Below are the code and all the weights of a small trained network. Each question names an input and a class and asks about switching units off, where a switched-off unit gives its printed mean instead of its output.

import numpy as np


def w(rows, s, z=0):
    codes = np.array(rows[::2]) - 128.0
    scale = np.full(codes.shape[1], s)
    scale[-1] = z or s
    return codes * scale


def f(y):
    return np.maximum(y, 0)


def log_softmax(a):
    a = a - a.max(-1, keepdims=True)
    return a - np.log(np.exp(a).sum(-1, keepdims=True))


def net(x, mask):
    res = np.array(x, float).reshape(1, 4) / 4 @ E
    y = f(res @ A[0][:, :-1].T + A[0][:, -1])
    res = res + np.where(mask, y, B[0][:, -1]) @ B[0][:, :-1]
    return log_softmax(res[-1] @ U[:, :-1].T + U[:, -1])


A, B = {}, {}
E = w([
[148,56,124],'x0',
[127,127,129],'x1',
[83,129,6],'x2',
[186,152,92],'x3',
],0.015)
A[0] = w([
[32,142,161,137],'neuron 1',
[133,120,159,93],'neuron 2',
[138,101,160,71],'neuron 3',
[187,125,84,174],'neuron 4',
[91,150,94,106],'neuron 5',
[187,187,114,167],'neuron 6',
[86,100,96,189],'neuron 7',
[130,126,164,116],'neuron 8',
[138,64,71,40],'neuron 9',
[64,103,151,165],'neuron 10',
[72,166,153,128],'neuron 11',
[99,76,144,148],'neuron 12',
[89,255,138,189],'neuron 13',
[222,158,118,174],'neuron 14',
[154,166,165,86],'neuron 15',
[81,136,99,65],'neuron 16',
[148,116,88,114],'neuron 17',
[67,98,87,117],'neuron 18',
[122,136,172,152],'neuron 19',
[70,101,107,96],'neuron 20',
[75,104,161,111],'neuron 21',
[149,108,163,81],'neuron 22',
[162,88,189,57],'neuron 23',
[199,139,124,150],'neuron 24',
[149,83,120,158],'neuron 25',
[168,115,145,155],'neuron 26',
[144,95,157,88],'neuron 27',
[146,47,119,139],'neuron 28',
[159,148,202,80],'neuron 29',
[83,140,88,252],'neuron 30',
[133,179,80,175],'neuron 31',
[147,145,81,94],'neuron 32',
[147,87,131,121],'neuron 33',
],0.018,0.0033)
B[0] = w([
[187,29,176,218],'neuron 1',
[62,107,153,168],'neuron 2',
[101,159,165,174],'neuron 3',
[96,56,202,202],'neuron 4',
[194,144,229,205],'neuron 5',
[142,42,74,200],'neuron 6',
[130,104,224,220],'neuron 7',
[170,136,177,175],'neuron 8',
[158,184,196,219],'neuron 9',
[171,45,120,201],'neuron 10',
[216,107,85,185],'neuron 11',
[217,87,114,188],'neuron 12',
[227,149,144,251],'neuron 13',
[92,36,176,212],'neuron 14',
[94,151,188,185],'neuron 15',
[110,156,167,198],'neuron 16',
[70,104,209,183],'neuron 17',
[138,143,190,236],'neuron 18',
[151,102,172,187],'neuron 19',
[54,141,214,204],'neuron 20',
[93,48,82,188],'neuron 21',
[85,131,152,181],'neuron 22',
[121,171,174,222],'neuron 23',
[126,49,159,187],'neuron 24',
[232,178,132,178],'neuron 25',
[130,123,156,177],'neuron 26',
[69,160,141,177],'neuron 27',
[253,213,121,208],'neuron 28',
[85,151,163,230],'neuron 29',
[119,120,196,241],'neuron 30',
[144,109,208,221],'neuron 31',
[87,116,195,193],'neuron 32',
[165,166,117,168],'neuron 33',
],0.0055,0.012)
U = w([
[105,105,145,254],'0',
[26,168,182,73],'1',
[116,33,128,97],'2',
[192,152,128,113],'3',
[63,164,126,192],'4',
[86,235,61,71],'5',
[8,106,55,60],'6',
],0.011,0.0067)

Each question gives the input, the list of numbers given to net, and the class t.
The units are the neurons (one row each of A and B). Each row of codes is followed by its name. A weight is (code - 128) times the scale printed after its matrix; where a second scale follows, it is the last column's (A, B and U).
mask holds one flag per neuron, in row order. A switched-off neuron (its flag False) gives its mean, the last column of its row in B, instead of its output. The means were averaged over made-up inputs and are rounded, as every weight is.
A unit's drop is (log p(t) with every unit on - log p(t) with that unit switched off) / (log p(t) with every unit on - log p(t) with every unit switched off).
The circuit of an input: a set's keep is (log p(t) with only the set's units on - log p(t) with every unit switched off) / (log p(t) with every unit on - log p(t) with every unit switched off). Starting from the 12 units with the biggest drops (on a tie, the unit counted first), units are removed one at a time, each time the one whose removal leaves the highest keep (on an exact tie, the one counted first), for as long as the keep stays at least 0.8.
circuit, biggest first: the units of the circuit, biggest drop first
top k neurons: the k neurons with the biggest drops, biggest first
drop of u: that unit's drop, to one decimal
input [8,5,2,-1], class 3: circuit, biggest first => [neuron 28; neuron 25]
input [-4,4,3,-7], class 2: circuit, biggest first => [neuron 1; neuron 10]
input [-8,5,-1,-3], class 3: top neuron => [neuron 13]
input [-5,6,7,8], class 2: top 3 neurons => [neuron 6; neuron 4; neuron 14]
input [8,6,8,-6], class 1: top 2 neurons => [neuron 20; neuron 9]
input [-6,-3,-1,-7], class 2: circuit, biggest first => [neuron 1; neuron 10]
input [8,-4,3,4], class 3: top 3 neurons => [neuron 28; neuron 25; neuron 9]
input [7,5,6,-2], class 3: circuit, biggest first => [neuron 28; neuron 9]
input [-4,-3,1,4], class 2: circuit, biggest first => [neuron 6; neuron 28; neuron 9]
input [1,3,0,0], class 4: top 2 neurons => [neuron 1; neuron 13]
input [-5,7,0,8], class 2: top 2 neurons => [neuron 6; neuron 14]
input [-6,3,-3,-1], class 3: top 2 neurons => [neuron 13; neuron 11]
input [-8,8,-8,8], class 0: top 3 neurons => [neuron 6; neuron 14; neuron 13]
input [-8,3,5,1], class 3: circuit, biggest first => [neuron 13]
input [-4,-6,6,-8], class 2: top 2 neurons => [neuron 1; neuron 10]
input [5,2,4,-1], class 3: circuit, biggest first => [neuron 28; neuron 9]
input [8,5,-3,-2], class 3: circuit, biggest first => [neuron 28; neuron 25]
input [8,-6,6,0], class 3: top 3 neurons => [neuron 28; neuron 25; neuron 9]
input [2,-1,-4,4], class 1: drop of neuron 12 => 0.2
input [6,3,7,3], class 1: drop of neuron 9 => 0.1
input [-6,-5,4,1], class 3: circuit, biggest first => [neuron 13]
input [-6,-2,-5,8], class 2: drop of neuron 14 => 0.3
input [7,-4,8,-1], class 1: drop of neuron 20 => 0.2
